Below are the code and all the weights of a small trained network. Each question names an input and a class and asks about switching units off, where a switched-off unit gives its printed mean instead of its output.

import numpy as np


def w(rows, s, z=0):
    codes = np.array(rows[::2]) - 128.0
    scale = np.full(codes.shape[1], s)
    scale[-1] = z or s
    return codes * scale


def f(y):
    return np.maximum(y, 0)


def log_softmax(a):
    a = a - a.max(-1, keepdims=True)
    return a - np.log(np.exp(a).sum(-1, keepdims=True))


def net(x, mask):
    res = np.array(x, float).reshape(1, 6) / 4 @ E
    y = f(res @ A[0][:, :-1].T + A[0][:, -1])
    res = res + np.where(mask, y, B[0][:, -1]) @ B[0][:, :-1]
    return log_softmax(res[-1] @ U[:, :-1].T + U[:, -1])


A, B = {}, {}
E = w([
[123,201,165,141],'x0',
[91,91,124,149],'x1',
[109,70,84,143],'x2',
[191,178,57,108],'x3',
[147,100,103,49],'x4',
[113,131,89,255],'x5',
],0.0076)
A[0] = w([
[77,133,223,106,229],'n1',
[82,149,184,167,234],'n2',
[149,35,117,77,252],'n3',
[96,77,250,182,245],'n4',
[255,36,122,22,245],'n5',
[89,113,71,152,240],'n6',
[202,167,38,194,220],'n7',
[138,225,211,160,199],'n8',
[103,130,209,111,252],'n9',
[79,31,228,144,211],'n10',
[177,212,74,105,209],'n11',
[42,170,111,173,148],'n12',
],0.0093,0.0034)
B[0] = w([
[199,86,124,72,206],'n1',
[186,6,167,61,200],'n2',
[15,234,95,85,217],'n3',
[174,15,89,60,228],'n4',
[50,255,119,172,254],'n5',
[120,158,141,204,189],'n6',
[144,62,194,188,222],'n7',
[234,23,242,76,213],'n8',
[185,115,149,19,202],'n9',
[88,87,33,58,224],'n10',
[211,163,161,204,208],'n11',
[127,62,178,155,181],'n12',
],0.0067,0.0083)
U = w([
[72,118,67,54,4],'0',
[105,135,110,254,207],'1',
[49,234,86,114,177],'2',
[157,128,172,114,114],'3',
],0.0087,0.003)

Each question gives the input, the list of numbers given to net, and the class t.
The units are the neurons (one row each of A and B). Each row of codes is followed by its name. A weight is (code - 128) times the scale printed after its matrix; where a second scale follows, it is the last column's (A, B and U).
mask holds one flag per neuron, in row order. A switched-off neuron (its flag False) gives its mean, the last column of its row in B, instead of its output. The means were averaged over made-up inputs and are rounded, as every weight is.
A unit's drop is (log p(t) with every unit on - log p(t) with that unit switched off) / (log p(t) with every unit on - log p(t) with every unit switched off).
The circuit of an input: a set's keep is (log p(t) with only the set's units on - log p(t) with every unit switched off) / (log p(t) with every unit on - log p(t) with every unit switched off). Starting from all 12 units, units are removed one at a time, each time the one whose removal leaves the highest keep (on an exact tie, the one counted first), for as long as the keep stays at least 0.8.
units of the circuit, in order: the units of the circuit, biggest drop first
most important unit: the unit with the biggest drop
k most important neurons: the k neurons with the biggest drops, biggest first
drop when u is switched off: that unit's drop, to one decimal
input [-3,2,-3,-7,-6,8], class 3: units of the circuit, in order	n2, n4
input [-2,-2,8,-3,4,-7], class 2: units of the circuit, in order	n5, n3
input [0,-3,5,1,6,3], class 1: 3 most important neurons	n10, n9, n7
input [-4,-8,4,-8,-4,5], class 0: 3 most important neurons	n10, n4, n11
input [2,3,8,-6,-3,6], class 0: units of the circuit, in order	n10, n4
input [-2,-7,5,3,3,6], class 1: most important neuron	n7
input [6,7,-1,-4,-5,2], class 3: units of the circuit, in order	n8, n2
input [5,-5,8,3,-5,-2], class 1: 3 most important neurons	n9, n4, n1
input [-5,7,-4,-2,3,-7], class 2: 2 most important neurons	n5, n3
input [5,-1,3,-1,-8,6], class 3: 2 most important neurons	n8, n2
input [-4,-1,4,4,2,-2], class 2: drop when n12 is switched off	0.0
input [-7,7,-1,-4,-2,4], class 0: drop when n10 is switched off	0.3
input [-6,4,-1,7,0,1], class 2: drop when n12 is switched off	0.2
input [6,3,1,0,-7,0], class 3: drop when n8 is switched off	0.1
input [0,2,8,8,1,-2], class 1: most important unit	n7
